Each row has a name. Each piece below is followed by the name of the row it came from, unless a question asks for something else. Each question is about the rows just above it. Places in a row count from 0.

(133): [162  87 160 168  94 161 107 110 121  95  82  96 103 160 114 122 137 124]
(160): [130 120 106 155  79 107 116  84 111 128  92 160  97  85  97  85 174  98]
(123): [143 171 129 134 133 105 173  86 121  92 161  93 121 109  91 175 171 178]
(122): [168 114  96 162 122  94 110 161 121 159  82 137  87  95 124 160 107 103]
(54): [174 157 173 143 119 148 131 121 178 179 114  92 127  94 167  77  86  82]
(190): [168 134 161 171 167 143  94 159  98 150 135 119  86 136  88 159 138 130]
(196): [163 123 146 173 174  94 145 158 179 172 167 162 101  92  95  85 109  82]
(23): [168 118 108 165 122 150 131 159  98  92 179 127 114  96 148 104 106 142]
Which row holds [168 134 161 171 167 143  94 159  98 150 135 119  86 136  88 159 138 130]? : (190)
Where in the named rows is [84]? : (160), 7
The next 3 entries after [ 92 179 127 114]: : [ 96 148 104]
[118 108 165 122 150 131 159  98  92 179 127 114] begins in row and place : (23), 1
Which row holds these entries in another order? [ 95 124 160 107 103 168 114  96 162 122  94 110 161 121 159  82 137  87] : (122)

(133): [105 156 118  84 142 124  90 126 149 120 130  98 125 123 106 148 120  87
 135 138 133 157 150 102 119 135 112 136 101]
(75): [138 106 141 110 135  86 123 114 120 134 142 151 117  98 116 130 125 147
 116 120 134 106 166 117 116 156 125 129 100]
(190): [100 106  94 141 148 165  95  98 140 144 131 141  88 106 108  82 138 156
  92 148 134  90 134  77 158 151 143 127 149]
(123): [156 116 129 114 117 116 141 125 134  98 130 117 125 106 123 151 165  86
 106 116 138 142 147 134 100 110 120 135 120]
What are the next 3 entries after [ 98 130 117 125 106 123]? : [151 165  86]
What are the next 3 entries after [123 114 120 134 142 151 117  98 116 130]? : [125 147 116]
Which row holds [138 106 141 110 135  86 123 114 120 134 142 151 117  98 116 130 125 147
 116 120 134 106 166 117 116 156 125 129 100]? : (75)
[150] is at row and place : (133), 22
[94] is at row and place : (190), 2
Put [120 135 120 110 100 134 147 142 138 116 106  86 165 151 123 106 125 117
 130  98 134 125 141 116 117 114 129 116 156] back in order: which row is it? : (123)
What are the next 3 entries after [116 141]? : [125 134  98]

(54): [120 166 130 161  85]
(196): [128 129 128 128 130]
(190): [127 129 126 128 131]
(23): [124  87 130 121  82]
Which row holds [124  87 130 121  82]? : (23)

(77): [156 109 117  84 109 141 170 126 139 118 136]
(81): [ 90 152 120 144 142 154 119 146  90 154 109]
(23): [ 97 144  95 140 154  90 154 142 119 146 139]
Where does [154  90 154 142 119 146] start? Give its row and place. : (23), 4
[140] is at row and place : (23), 3
[ 97 144  95 140 154  90 154 142 119 146 139] : (23)
[152] is at row and place : (81), 1
What are the next 3 entries after [117  84 109 141 170 126]? : [139 118 136]

(160): [157 102 108 165 125 129 136 137]
(123): [132 125  94 117 152 153 121 104]
(122): [ 93 127 123 141 139 104 117 126]
(190): [ 90 167 125 117 122 101 146 145]
(54): [ 90 167 125 117 148 150 136 107]
(23): [153 116 108 169 126 132 141 144]
(81): [108 107 149  96 139  90 143 145]
(77): [144 113 122 148 127 134 138 139]
(196): [141 116 125 143 121 135 125 134]
What are the next 3 entries after [125 143]? : [121 135 125]
Give the next 3 entries after [122 148]. : [127 134 138]

(211): [156  96 157  97 109 110 127]
(23): [102 119  96 123 172 137  85]
(75): [163  84 112 127 108 138 134]
(133): [102  96 119 123 172 115  90]
(81): [170 143 161 117  95 129 148]
(160): [141 140  98 131  93 142 150]
(196): [160 142 176 156 108 117 147]
(190): [170 143 161 151  95 129 148]
(123): [110 100  78 116 184 142  84]
(77): [128 125  96 110 156 157 109]
Where does [102 119  96 123 172] start? Give its row and place. : (23), 0
[ 96 109 110 125 128 156 157] is which row reordered? : (77)
Where in the named rows is [98]? : (160), 2
[119 123 172] begins in row and place : (133), 2

(123): [133 105 111  94 112  91  87 131 153 122 132 109 138 123 137 116 153 165
 107 105 134 108 154 154 133 110 129 103 107  88  85 101  92 164 143 151
  89 164 108 155 145 118 110 156 167  99 165 118 138 100 118 156 157 138
 100  94 112  91 138  91 113 105]
(211): [117 179 149 155  95 145 168 148 108 162  78 158 142 142 150  86 134 109
 173 104 165 175 145 125 177 167  83 160 146 173 166 175 118 122  87 134
 154  91 173 122  71 100 126 130 133 155  89 116 142 155  92 110  81  97
 171 152 112 155 118 111 135 118]
(23): [164 108 155 145 118 112 168 148 108 162  78 106 142 142 150  86 134 109
 173 104 165 175 145 125  93 167  83 160 146 173 166 175 118 122  87 134
 154  91 173 122  71 100 126 130 139 155  89 116 142 155  92 110  81  97
 171 152 112 155 118 111 135 118]
[139] is at row and place : (23), 44
Where in the named rows is [117]? : (211), 0
[117 179 149 155  95 145 168 148 108 162  78 158 142 142 150  86 134 109
 173 104 165 175 145 125 177 167  83 160 146 173 166 175 118 122  87 134
 154  91 173 122  71 100 126 130 133 155  89 116 142 155  92 110  81  97
 171 152 112 155 118 111 135 118] : (211)
Where does [165 118 138 100 118 156] start? Give its row and place. : (123), 46
Where does [164 108 155 145 118 110] start? Give its row and place. : (123), 37

(190): [152 148 137 107 143]
(23): [136 131 118 136 124]
(211): [109  94 111 112 109]
(77): [ 92 141 144 115  95]
(81): [ 86 146 148 144  87]
(123): [161 138 147 155 140]
(160): [169  83 177 180 149]
(133): [111  91 129  83 105]
(54): [152 106 143 137 148]
Put [143 152 148 106 137] back in order: which row is it? : (54)
Where in the named rows is [129]? : (133), 2

(75): [108  98 116 127 110 112 113 149 149 147]
(196): [159 136 146 111 104 114 112  97  96 113]
(122): [134 104 147 102 104 109 157 100  93  92]
(190): [153 139 139 112 116 125 100 160 155 155]
(54): [143 147 120 135 124 129 111 144 145 148]
(211): [102 117 111 159 130 104 140 113 114 110]
(77): [143 120 124 135 145 147 129 148 144 110]
(23): [ 79  72 123 109 109 108 139 116 118 115]
(133): [164 153 140 117 126 156  96 160 158 162]
(123): [164 153 140 117 145 156 110 160 158 162]
(81): [159 136 146 111 104 114 112 142 145 138]
Row and place of [125] in the named rows: : (190), 5
Put [111 120 124 129 135 143 144 145 147 148] back in order: which row is it? : (54)

